Below is a small trained network, with its code and all its weights. Each question gives an input and a class and asks what happens when units are switched off, that is, made to give their printed mean instead of their output.

import numpy as np


def w(rows, s, z=0):
    codes = np.array(rows[::2]) - 128.0
    scale = np.full(codes.shape[1], s)
    scale[-1] = z or s
    return codes * scale


def norm(h):
    return h / np.sqrt((h * h).mean(-1, keepdims=True) + 1e-5)


def f(y):
    return y / 2 * (1 + np.tanh(0.7978845608 * (y + 0.044715 * y**3)))


def log_softmax(a):
    a = a - a.max(-1, keepdims=True)
    return a - np.log(np.exp(a).sum(-1, keepdims=True))


def net(x, mask):
    res = np.array(x, float).reshape(1, 5) / 4 @ E
    u = 0
    for l in range(2):
        y = f(norm(res) @ A[l][:, :-1].T + A[l][:, -1])
        res = res + np.where(mask[u : u + 10], y, B[l][:, -1]) @ B[l][:, :-1]
        u += 10
    return log_softmax(norm(res)[-1] @ U[:, :-1].T + U[:, -1])


A, B = {}, {}
E = w([
[82,50,97,115,175,52],'x0',
[4,207,93,115,125,123],'x1',
[127,114,76,198,37,121],'x2',
[131,130,126,127,127,128],'x3',
[129,127,128,127,126,128],'x4',
],0.0033)
A[0] = w([
[97,153,71,176,65,138,90],'0.n1',
[81,178,148,124,147,172,39],'0.n2',
[82,175,145,96,166,167,69],'0.n3',
[158,91,128,175,103,140,49],'0.n4',
[173,81,102,223,66,139,57],'0.n5',
[78,66,130,127,214,75,47],'0.n6',
[188,3,122,135,168,58,100],'0.n7',
[217,106,167,123,135,161,125],'0.n8',
[101,34,51,190,71,63,1],'0.n9',
[217,118,170,151,102,196,110],'0.n10',
],0.0063,0.003)
B[0] = w([
[107,95,241,169,111,122,181],'0.n1',
[223,140,126,105,108,130,142],'0.n2',
[253,124,110,114,129,105,159],'0.n3',
[129,168,70,82,109,108,137],'0.n4',
[171,122,81,87,40,93,200],'0.n5',
[87,103,98,62,42,103,187],'0.n6',
[181,144,202,107,102,254,253],'0.n7',
[19,60,141,172,175,60,202],'0.n8',
[196,155,74,208,235,148,210],'0.n9',
[69,137,59,137,141,7,214],'0.n10',
],0.0049,0.004)
A[1] = w([
[62,116,112,204,254,76,74],'1.n1',
[140,115,156,115,218,193,72],'1.n2',
[155,195,53,150,122,87,93],'1.n3',
[173,99,128,89,197,56,119],'1.n4',
[161,118,119,71,16,179,134],'1.n5',
[45,131,143,89,183,73,121],'1.n6',
[135,154,108,217,87,155,14],'1.n7',
[174,121,191,210,111,164,122],'1.n8',
[159,198,174,85,153,217,51],'1.n9',
[88,115,39,50,78,74,1],'1.n10',
],0.0061,0.0033)
B[1] = w([
[73,117,152,243,254,117,251],'1.n1',
[78,118,124,140,21,49,164],'1.n2',
[142,54,214,72,176,54,182],'1.n3',
[44,175,99,205,123,189,210],'1.n4',
[73,131,125,173,222,125,229],'1.n5',
[160,139,63,131,183,202,253],'1.n6',
[17,87,186,71,117,178,153],'1.n7',
[80,234,59,47,97,177,221],'1.n8',
[177,50,174,153,143,13,198],'1.n9',
[145,171,37,27,42,119,175],'1.n10',
],0.0045,0.0021)
U = w([
[64,117,114,226,226,117,253],'0',
[130,108,76,159,47,6,68],'1',
[225,170,202,98,176,62,111],'2',
[44,193,194,134,55,173,48],'3',
[104,36,238,62,146,190,32],'4',
[228,99,83,175,116,209,117],'5',
[100,148,48,26,154,140,141],'6',
],0.015,0.0019)

Each question gives the input, the list of numbers given to net, and the class t.
The units are the neurons (one row each of A and B). Each row of codes is followed by its name. A weight is (code - 128) times the scale printed after its matrix; where a second scale follows, it is the last column's (A, B and U).
mask holds one flag per neuron, layer by layer. A switched-off neuron (its flag False) gives its mean, the last column of its row in B, instead of its output. The means were averaged over made-up inputs and are rounded, as every weight is.
A unit's drop is (log p(t) with every unit on - log p(t) with that unit switched off) / (log p(t) with every unit on - log p(t) with every unit switched off).
The circuit of an input: a set's keep is (log p(t) with only the set's units on - log p(t) with every unit switched off) / (log p(t) with every unit on - log p(t) with every unit switched off). Starting from the 12 units with the biggest drops (on a tie, the unit counted first), units are removed one at a time, each time the one whose removal leaves the highest keep (on an exact tie, the one counted first), for as long as the keep stays at least 0.8.
units of the circuit, in order: the units of the circuit, biggest drop first
unit that matters most: the unit with the biggest drop
k most important neurons: the k neurons with the biggest drops, biggest first
top k neurons in layer l: the k neurons of layer l with the biggest drops, biggest first
drop when u is switched off: that unit's drop, to one decimal
input [-2,-1,4,0,4], class 1: unit that matters most -> 0.n5
input [5,1,-4,-3,0], class 6: top 2 neurons in layer 0 -> [0.n6; 0.n1]
input [8,-3,1,-2,0], class 5: top 4 neurons in layer 0 -> [0.n9; 0.n7; 0.n1; 0.n8]
input [-1,5,5,-2,4], class 3: units of the circuit, in order -> [0.n10; 0.n1]
input [-5,-5,1,5,-4], class 1: 2 most important neurons -> [0.n5; 0.n9]
input [-2,1,0,-6,-1], class 2: 2 most important neurons -> [0.n8; 0.n2]
input [2,7,-1,3,-3], class 6: 3 most important neurons -> [0.n7; 0.n9; 0.n8]
input [-4,-8,0,-7,3], class 0: top 2 neurons in layer 0 -> [0.n8; 0.n10]
input [-5,8,-1,-3,4], class 2: 2 most important neurons -> [1.n9; 0.n3]
input [7,-2,5,-2,-2], class 5: 2 most important neurons -> [0.n7; 0.n9]
input [4,2,8,-8,5], class 0: 2 most important neurons -> [0.n9; 0.n7]
input [6,-3,0,-6,1], class 4: 2 most important neurons -> [0.n7; 0.n6]
input [2,7,-4,-1,-8], class 6: 2 most important neurons -> [0.n7; 0.n9]
input [6,3,-3,5,-4], class 6: unit that matters most -> 0.n6
input [4,0,-6,-6,-3], class 4: top 3 neurons in layer 0 -> [0.n10; 0.n7; 0.n5]
input [8,-3,0,7,-4], class 4: 2 most important neurons -> [0.n7; 0.n6]
input [-2,-3,1,8,1], class 1: 3 most important neurons -> [0.n5; 0.n9; 1.n10]
input [-6,0,4,-1,-2], class 1: top 3 neurons in layer 0 -> [0.n7; 0.n10; 0.n5]
input [-3,-2,0,-1,-6], class 0: 3 most important neurons -> [0.n8; 1.n1; 0.n6]
input [4,5,-1,-2,-1], class 6: unit that matters most -> 0.n6
input [6,3,-8,8,1], class 6: drop when 0.n6 is switched off -> 0.4
input [3,-7,-5,1,5], class 4: drop when 0.n7 is switched off -> 3.2
